[[ 82.8  24.1 -75.9]
 [-63.6 -11.4  -8.1]]
->
[[ 24.1 -75.9]
 [-11.4  -8.1]]

[[-37.4  -7.7  -0.9 -27.0  29.8]
 [-10.2  -5.4 -77.7 -39.8  -4.1]
 [ 21.2   1.4  16.0 -84.1 -20.5]
 [  1.5   5.0  36.7 -19.8  -6.0]
 [ 30.9  -6.8 -32.9  42.1  -6.9]]
->
[[ -7.7  -0.9]
 [ -5.4 -77.7]]

[[ -4.1  21.3 -55.2  26.1]
 [  3.1  14.9  48.6 -29.8]
 [-11.7 -52.1  -3.7   8.0]
 [ 33.6 -61.4 -10.8 -10.2]
 [-15.9   0.4  32.7  15.9]]
->
[[ 21.3 -55.2]
 [ 14.9  48.6]]

[[-28.2 -44.0  59.7]
 [ 49.0 -61.3 -12.6]]
->
[[-44.0  59.7]
 [-61.3 -12.6]]

[[-30.4 -69.4  74.4]
 [  5.2  -9.1  14.3]
 [ 59.5 -53.5 -22.1]]
->
[[-69.4  74.4]
 [ -9.1  14.3]]

[[-17.8 -69.7  45.9]
 [ -3.9  -4.4  -0.9]
 [ -8.8 -17.8 -22.5]
 [-13.0  27.8  -3.6]]
->
[[-69.7  45.9]
 [ -4.4  -0.9]]

[[ 49.5 -58.9  -8.7]
 [ 59.4 -54.1  -1.4]
 [ -1.8  78.1  16.5]
 [-76.4 -50.6  71.1]
 [-50.6   5.5 -54.6]]
->
[[-58.9  -8.7]
 [-54.1  -1.4]]

[[ 46.1   4.6 -51.3]
 [ 51.8   8.3 -59.9]]
->
[[  4.6 -51.3]
 [  8.3 -59.9]]
---
[[ 72.3  62.8]
 [ 54.4  -5.2]
 [-47.1 -75.8]
 [-65.8 -17.8]]
->
[[72.3 62.8]
 [54.4 -5.2]]

[[ 44.6   8.1]
 [ 19.2  17.8]
 [-75.5 -56.1]]
->
[[44.6  8.1]
 [19.2 17.8]]

[[ 82.4 -36.6  36.5 -82.8 -35.9]
 [ 67.0   3.8  24.6  -2.0 -82.7]]
->
[[ 82.4 -36.6]
 [ 67.0   3.8]]

[[-25.7  53.7 -62.1  52.8   1.9]
 [-18.6 -73.9  32.6  50.5 -55.3]
 [  6.0 -34.6 -18.4  22.7 -20.0]
 [ 30.4   5.7  19.0   8.5   5.7]]
->
[[-25.7  53.7]
 [-18.6 -73.9]]

[[ 30.0  -5.8 -38.6]
 [ 64.7   5.8 -22.3]
 [ 14.2  -0.8  43.1]
 [-12.8  24.5  35.5]
 [-51.6 -35.0   3.8]]
->
[[30.0 -5.8]
 [64.7  5.8]]

[[-32.3  -6.9   3.5]
 [ 36.3  -4.3 -34.3]
 [-40.7   0.6 -23.6]
 [-16.7  59.3  18.6]]
->
[[-32.3  -6.9]
 [ 36.3  -4.3]]
---
[[-59.9 -36.4 -26.7 -20.9 -43.0 -20.6  -5.6 -31.8 -13.4 -13.6 -33.2   0.1
  -18.0  23.4]
 [ 17.3  11.6 -12.2  12.0  14.7  -6.4   3.3  17.9 -14.9  -0.4  13.2 -13.6
    7.6  -4.9]
 [  5.9  18.7   5.0 -23.8  11.4 -15.1  16.8   4.2 -33.1 -19.7 -21.1  10.5
    2.4   5.2]]
->
[[  5.9  18.7   5.0 -23.8  11.4 -15.1  16.8   4.2 -33.1 -19.7 -21.1  10.5
    2.4   5.2]
 [ 17.3  11.6 -12.2  12.0  14.7  -6.4   3.3  17.9 -14.9  -0.4  13.2 -13.6
    7.6  -4.9]
 [-59.9 -36.4 -26.7 -20.9 -43.0 -20.6  -5.6 -31.8 -13.4 -13.6 -33.2   0.1
  -18.0  23.4]]

[[  8.3  -7.5 -15.7 -13.9  23.7  20.5  11.0  -7.4  -9.9  12.5 -16.4  -2.2]
 [-19.0  63.3   3.9  18.8 -17.8  -5.8 -19.5   0.3 -12.8  10.0  -9.3  18.0]
 [-28.3 -15.7   5.0 -19.2  -3.2 -13.8 -23.4   2.0  -5.4   9.5   7.3   7.1]]
->
[[-19.0  63.3   3.9  18.8 -17.8  -5.8 -19.5   0.3 -12.8  10.0  -9.3  18.0]
 [  8.3  -7.5 -15.7 -13.9  23.7  20.5  11.0  -7.4  -9.9  12.5 -16.4  -2.2]
 [-28.3 -15.7   5.0 -19.2  -3.2 -13.8 -23.4   2.0  -5.4   9.5   7.3   7.1]]

[[ -1.4 -10.1]
 [ -0.9  -6.6]
 [-44.2  -5.6]
 [-13.4 -18.2]
 [ 37.4 -61.9]
 [ 39.7 -22.5]
 [ 28.3  -9.5]
 [-26.8  11.2]]
->
[[-26.8  11.2]
 [-44.2  -5.6]
 [ -0.9  -6.6]
 [ 28.3  -9.5]
 [ -1.4 -10.1]
 [-13.4 -18.2]
 [ 39.7 -22.5]
 [ 37.4 -61.9]]

[[ 54.0 -24.4   2.3 -13.9 -24.3 -15.8  72.9 -38.7  22.5  -3.3  32.2 -65.6
    2.9]
 [-20.2 -10.1  -1.5  -6.6 -56.1 -74.2  18.1 -66.0   9.4 -20.6  25.1 -61.0
  -33.7]]
->
[[-20.2 -10.1  -1.5  -6.6 -56.1 -74.2  18.1 -66.0   9.4 -20.6  25.1 -61.0
  -33.7]
 [ 54.0 -24.4   2.3 -13.9 -24.3 -15.8  72.9 -38.7  22.5  -3.3  32.2 -65.6
    2.9]]

[[ 33.9  51.9]
 [  3.0  24.8]
 [ 61.9  -6.6]
 [ 16.2  34.1]
 [ -1.6 -47.8]]
->
[[ 33.9  51.9]
 [ 16.2  34.1]
 [  3.0  24.8]
 [ 61.9  -6.6]
 [ -1.6 -47.8]]

[[ 10.3  -2.8]
 [  8.1   6.7]
 [-29.4 -12.1]
 [ -1.7   3.1]
 [-14.2 -39.7]
 [ -1.6 -15.6]
 [-25.7  69.1]]
->
[[-25.7  69.1]
 [  8.1   6.7]
 [ -1.7   3.1]
 [ 10.3  -2.8]
 [-29.4 -12.1]
 [ -1.6 -15.6]
 [-14.2 -39.7]]
---
[[ 15.9   4.8 -81.3  32.9  25.5]
 [-22.7   9.8  -4.9  15.2   4.3]
 [ -0.5  11.2  -5.7   1.0  19.3]
 [ 40.3 -15.4 -15.5  38.9  -2.3]]
->
[[  4.8 -81.3]
 [  9.8  -4.9]]

[[-71.1  69.5  50.6  63.8  -2.9]
 [-50.7 -65.8  63.9  26.7 -62.7]
 [-33.6 -73.9  45.8 -71.0 -56.6]
 [ 14.9  51.8  14.6  23.8 -67.5]
 [-64.7 -44.0 -33.6  60.8  53.4]]
->
[[ 69.5  50.6]
 [-65.8  63.9]]

[[-14.0  17.1   4.9]
 [  1.3  24.6 -64.1]]
->
[[ 17.1   4.9]
 [ 24.6 -64.1]]

[[ -5.4 -25.0   1.3]
 [  9.5   5.5  -8.2]
 [ 12.7  68.5 -67.1]]
->
[[-25.0   1.3]
 [  5.5  -8.2]]

[[ 24.6 -13.0 -71.1  67.7]
 [ 13.3  -1.8 -10.5  12.6]
 [-23.4 -12.0   6.0  14.7]]
->
[[-13.0 -71.1]
 [ -1.8 -10.5]]

[[-10.5  -2.9 -11.1 -12.5]
 [-23.3  22.9   6.2  -7.2]
 [-18.5   3.4  -8.1 -23.2]
 [-12.0 -12.0  67.9   2.5]]
->
[[ -2.9 -11.1]
 [ 22.9   6.2]]
